[ 38  12 -12  -6   6   0  18  -5  10  15  -7   3   7  -5  -2   3   9   1
   2  -3  -5   2 -10   0   6  -5 -25  10 -15  64   6  -5   0   4  -2   0
  11 -12   6  -7   8  -6 -19   9 -15 -24  10  -4  10   7 -20 -12   7   8
   4   8   0  13  -7  -4 -19  14  12   5  15 -10  13   2   3 -14 -21  -2
  -3  -8  37  -6  21  12   5  10  11   7  -4  10  11  -4   7   4 -15 -16
   5 -24  36  -5  20  12 -35   3  -2  -4  -3  13  13   0   0  -2   0   0
  18  24  14  -9  20   2  -4  -5 -57   1  -2   4   3 -14 -12   5 -14 -44
  14  19   0   2  12  -6  -2   6  -3  -7  15  -2  -8   5   9  16  -6 -15
   3   0]  <72>, Dt
[-28 -14   6  -4   2 -15 -29   9 -10  -9   0 -16  -3  -5 -10  -9  -1  -4
  12   1  14   7   3 -11   3  -2   8  23 -13  59   1   0   3   5 -12  -3
 -43  -2  12  -4 -17   1 -22   7   6  -5   7 -23   7   6   6  -1   6   4
   2 -40   1 -17  -6  -8  -2  12  -4   1   8   9 -14   1   2   2  -1  -6
  36   0  21 -16   9  -5  -2   3  -5  -8  10 -11   0   1 -18  -2  24 -23
   9   8  15  21   7  -2 -40   5  -2   3 -25  -3  -7  -1   8  17  -1 -10
  13  19  27  18  -2   1   2  16  11  -3   8   1  -3  -6  33   0   9  20
   6  -5  -8  -8 -23 -13 -22   6  -4   9   2  -7  -2   9  29  26  -4  -1
   8  -7]  <72>, Qr
[-21 -28 -16   0   6   7  -4 -11  -3 -27  -3   3   8 -13  -1  10   5  -5
   1 -15  41 -14  19  -5   5   6   3 -10   6  15   1   9   4  -4  -1  -3
  -5   6  15   6  -1   6   5   1  15   1   0  -9   2   6  24  17  -5   8
   0  -9  28 -16   4 -15  10   1   7   5  -1  12  -1   5   3  20  24  -2
  18   6   6  12  40 -15  -1   0  -2  -6  -3  -1   1   0  -8  -8  30  10
   4   7  21  -8 -21   2  22   4   5   1 -13 -23  -3   7   4  -7 -26 -19
   1  21  25  10  -4 -20   0   8   8  -2   8  -5   2   9 -14  -1  14   0
 -10  35   4   4   6  -2  23  14  -5  16   0   5   4   3  -4  -8  -1  -2
   3   3]  <72>, Tg
[-47  -6  -5  -1   6 -25   2  -3 -10  13   1 -17  30  52  -9 -39  -3 -21
 -12  11   9  18  48  -1  32   7   2  59  23  64  -4   9  13  21 -14   0
 -37   1 -29  -6  -7  11 -83 -32  -5  -6  12  30   5   1  32  -9   5   5
  26 -19  -6 -51   3  22  -4  16   8   3 -13   3  31 -23   9 -17  21   6
  26 -37 -18   5   2 -24   8  -4   8   0   5 -16  37  -2  -1  18  19 -16
   0 -43  14  -2 -41   2   2   6   2  16 -11 -12  -1   1   3  25  11  -4
  -9  -3   4   4   8   2   2  15  34 -21  23  -6  -2   2  46   7  -1  21
 -17   2 -23   9   0   2  20   3  19 -28  53  -4  37  16   0   0  -5  -9
  15   1]  <72>, Qr
[  2 -11   0  -9   7  -8  -5 -14   0 -12  -2 -10  -3  11 -12  12   6 -15
   3 -10  24  -1  -5   2  -3   3  12  14  -5  88   1   5  11  12  -3  -3
 -42  -4  -5   1  -6   2  -7   6   0  -4  20  -9  13  19  -9   2   4  15
   5 -19  13 -49 -17 -14 -12  10  10   3  -3   5  11  -6   2  15   0  -2
  23   0  25   6  26   7   3   1  -7 -13  -9 -12  13  -3   0  22  29 -18
  14 -19  35  19  22   1  -3   7  -8  13 -10  -8  -6  -4  11  17 -12  -7
  -2  -9  12  -2  17   6   9  10  13  -4  14   0   2 -16  11   5   2  11
  -7  14  -6   7  -8  -3   7   6   0   0  10  -4  -2  13  21  15  -9  -1
   7   4]  <72>, Qr
[-39 -22   4   2  -5  -5 -21 -21  -1  -1  -4   3   4  17 -14 -36  -1   2
 -16  -9  41   7  23   9  20  14  32  21  14  60  -6   6   7   5  -5 -10
 -43  -3 -33   5   1   2 -35 -21   2  -3  15   3  -5   6   6   3  -3   4
  -1  -7  19  -2 -18  -9   4   9  11  -7  -9  19   1 -25   7  20  20  -3
  40  -1  14  14  34 -31   5  -3  10 -21  -9  -7   9   1  -9   8  27  -6
  10 -11   0 -12   7  -8  58   8  -1   4 -10 -15 -20   0   4   8 -11 -10
   1  -1  24  -1   3  -5  -3   6  35  -9  17   0  -2  -7 -25   3  -3   6
 -11   5  -7   5 -13  -3  17  -5  -5 -10   1   4  -2  15  -6  -2 -12   1
   5   7]  <72>, Nf
[ 23  -7 -18   4   2   8  20   4   4  -8   1  12   8 -15   7   9  -2  -5
  -3  -8  16   5  13   3  -4   7  -4 -11   1  29   4   3   6 -13   7  -5
 -11   8 -18   2   4  -2  15   4   9   5  10 -21  -6   9  25   8  -1  -6
   0  29  33   2 -18 -33  -2  -2   0   4   2 -18  12   2   3  -1   2  -5
 -10  18  -1   9  49  -6  -4   2  -1  -8  -9  10   5   0  -4  -4  -4  14
   2  14  25   5  16   3  55  -1  -3   1  13   0   3   1   0  -7 -16  11
   0 -38   2   0   3   1  -4 -19  10  -3   9  -8   0  -3   0  -2 -19  -1
   9  21  17  12  19  -3   8   9  -3  -6  -9   6  -3   7  -2   6   0   5
  -2  11]  <72>, Dt
[-60 -15   6   4   1  -3 -26  10 -11  -7   4 -10  17  21  -5 -31  -1  -3
 -11   2   7 -10  38  -3  14   2  29  15  27 -20  -6  11   5  -8  -5   2
 -30   5  -7   4   2  17 -37 -11   7   8   1  17 -12  -5  18   2   2  -3
  -1 -23 -11 -15  27   9  17   5  -5  -4   7  18  -6 -16  -5  19  26  -2
  32 -23 -31  -7 -14 -14   5  -8   0  -1   9  -8  -7   0 -24   1  20   3
   1   2 -27  -4 -30  -8  19  -1   5   6 -15  -9  -6   2   2   1   6  -7
  -6   5  -1  13 -22  -2   6  11  47  -3  -2  -4  -6  18  46 -11   9  27
 -17 -22 -16   8 -12   0  -6 -10  12   2  13  -4  13   6  -2 -15   5  -2
   1  -3]  <67>, Tg
[-32  -6   1  -9  13   0 -22  -6  -1 -42  -2  -1  -5 -20   5   3  -2  -7
   1 -22  30 -29  11  -3   6   3  23 -19   1  26  -1  10  -7  -7  -4  13
 -29   9  35   9 -13   2   6  28   6  16  -2 -15  12   5 -38   3   4   5
  -2 -27  10 -26   0 -22  26  13   7  -5  25  20 -25  -5  -7  44   7 -11
  34   0  21   4  20   6  -4 -15 -21  -3   9   1  -4  -3 -33   7  61 -14
  17  21   0  10  -3  -2 -26   3  -2   2 -20 -12  -9   3   2  -2 -29 -29
  16   3  22   4  -8  -5  20  18 -24  -9   6   5   0   4  13  -4  13  14
  -9  11   2   9   1  -1 -15   3  -9  33   2  -1 -20   0  26  -3 -10  -5
  -1  -1]  <71>, Tg
[-41   3   3   2  12  -5   1   1   0 -12  -3  -7  24  37   1 -20   0 -15
 -14   0   9  -8  42  12  18  -4  28  14  23  25  -7  14   8  10  -7   6
 -36  10 -13   3  -6   9 -28   4   5   8  10  23   7   9 -19   0   7  10
  12  -8 -12 -56  -3  -7   9  18   9   3  21   6  28 -31  -8  18  19  -5
  26 -17 -17   9   1  -2   7  -1 -13   8  10  -2  11  -2 -15  28  29  -6
   7 -20 -11  -6  -7  -2  -9   1  -1  31 -16 -10  -8   0   3  18 -20  -6
   3 -44 -20   3 -13   8  17   3  21  -2   8  -3   1  -2  51  -1  -3  22
 -22  12 -40  13   5   1   9  -4  24  -1  46  -1  16   6  -5 -15  -4 -11
   8   7]  <71>, Tg
[ -6 -11  -7   1   5 -13 -13   1  -4   6   2 -22  17  15  -4  -4  -2  -8
   0   5  13   9  -7  -2   7  -2  -3   7   2  53  -1   0   4   5  -6   1
 -21  -6  -4   6   5   6 -31  12  -5 -12  12   5   7   5  10  -2   3  -1
   3 -11  -6   5   6  15 -13   1   4   2  -3   5  11  -4   2  -1  -2  -4
  25 -12  41  -3   9  -3   6   7   3  -1   4  -6   3  -2  -6   5   5  -4
   3 -32  17  -7  16   7  -3   2  -4   1 -12   0  -4   1   0  10   3  -1
 -10  26   9   2   8  -1  -2   2   5  -1   6   0   2  -2  19  -4   3  -8
  -3   2 -10   1  -4   0  15   0  11  -9   6  -6   0   6   9   9  -4  -2
  15   3]  <72>, Qr
[-28 -20 -20   4  -1  -2  -3 -13   4  -7   1   2   9   9  -4  -8 -12  -4
  -4   3  71  11  42   4  18  11   9 -10   0  57  -1   8  15   4   0  -5
 -14  -8  -6   4   9  -4 -16  -7   2   4  16  -8   9  12  11   4  -2  -2
   2  12  15   2  -4 -20  -4  15  10  -3  -3   1  17 -22   7  -4  17  -1
  29  -5  33  18  43 -17  -6   0  -2 -17  -9   3  11  -3  -6  18  23   0
   6 -10  10 -15  12   3  26  -2  -3   8   3  -8  -5   6   6  11 -13  -2
   0 -25  10  -1   8 -13   0  -7  16 -11  12  -2   4  -9 -34   1   1 -20
   0  31  -7   7  -3  -3  37  19   0 -11  27   7   7  17   9   1  -8   5
  18   1]  <72>, Nf
[-32 -12 -17   1  -1   4 -13   0  -8   2   6  14  10   4 -12 -16  -1   1
  -7   2  48   3  32  -2  16   5   7  20   1  61   1   3   9   0  -4  -5
 -23  -1  -9   6  -2   1 -35   1   1  -6  29 -10   9   7  -6  -5   5  -3
  -1  -4   6  10  -5 -25  -2  20  12  -1  18   3   1 -16   7   3   6  -6
  39  -7  44   2  31  -1   0   4  -3 -10   2  -1   4  -1   0  12  20 -16
  10 -12  13  -5  14   1  -7   1  -4  13  -6 -10  -7   8   0  15  -7  -8
   7 -11  12   0   7  -3   3   0  -3  -3   1   1   4 -10  -1   3   2  -8
   6  20 -15   9  -5 -11  12   2   2  -7  24   1  -8  14  24   7 -10  -5
   8   0]  <72>, Nf
[ 17  -4   1 -10   7  -4   7   4  -5  11  -1  -3  11 -12  -4   9  -6  -2
   8   4   1  13  -4  -6  -3  -6 -16  27  -9  63   7  -1 -12  -4  -4  -4
 -35  -5  -3  -5  -9  -4  -5  17   4 -10  20 -32   2  11  13   7   4  -5
   0   4  19 -21 -24 -17 -16   9   3  -2   7 -26  15   4   6  -6  -9   0
  -5   6   7   0  32   2  -1   4  -6 -10  -1   0  -7  -2 -11   0   5  -1
   5   1  40  20  22   7  10   3  -4  17  -4   5   6  -1   6   6   1  18
   5 -17  16  11  11   9   0  -6  -1  -5  12 -16  -1 -11  49  -3  -6  18
   8  17   5   4   8  -9 -11  13  -4  -6  -1   1  -6   6  21  28  -2   0
   3   0]  <72>, Dt
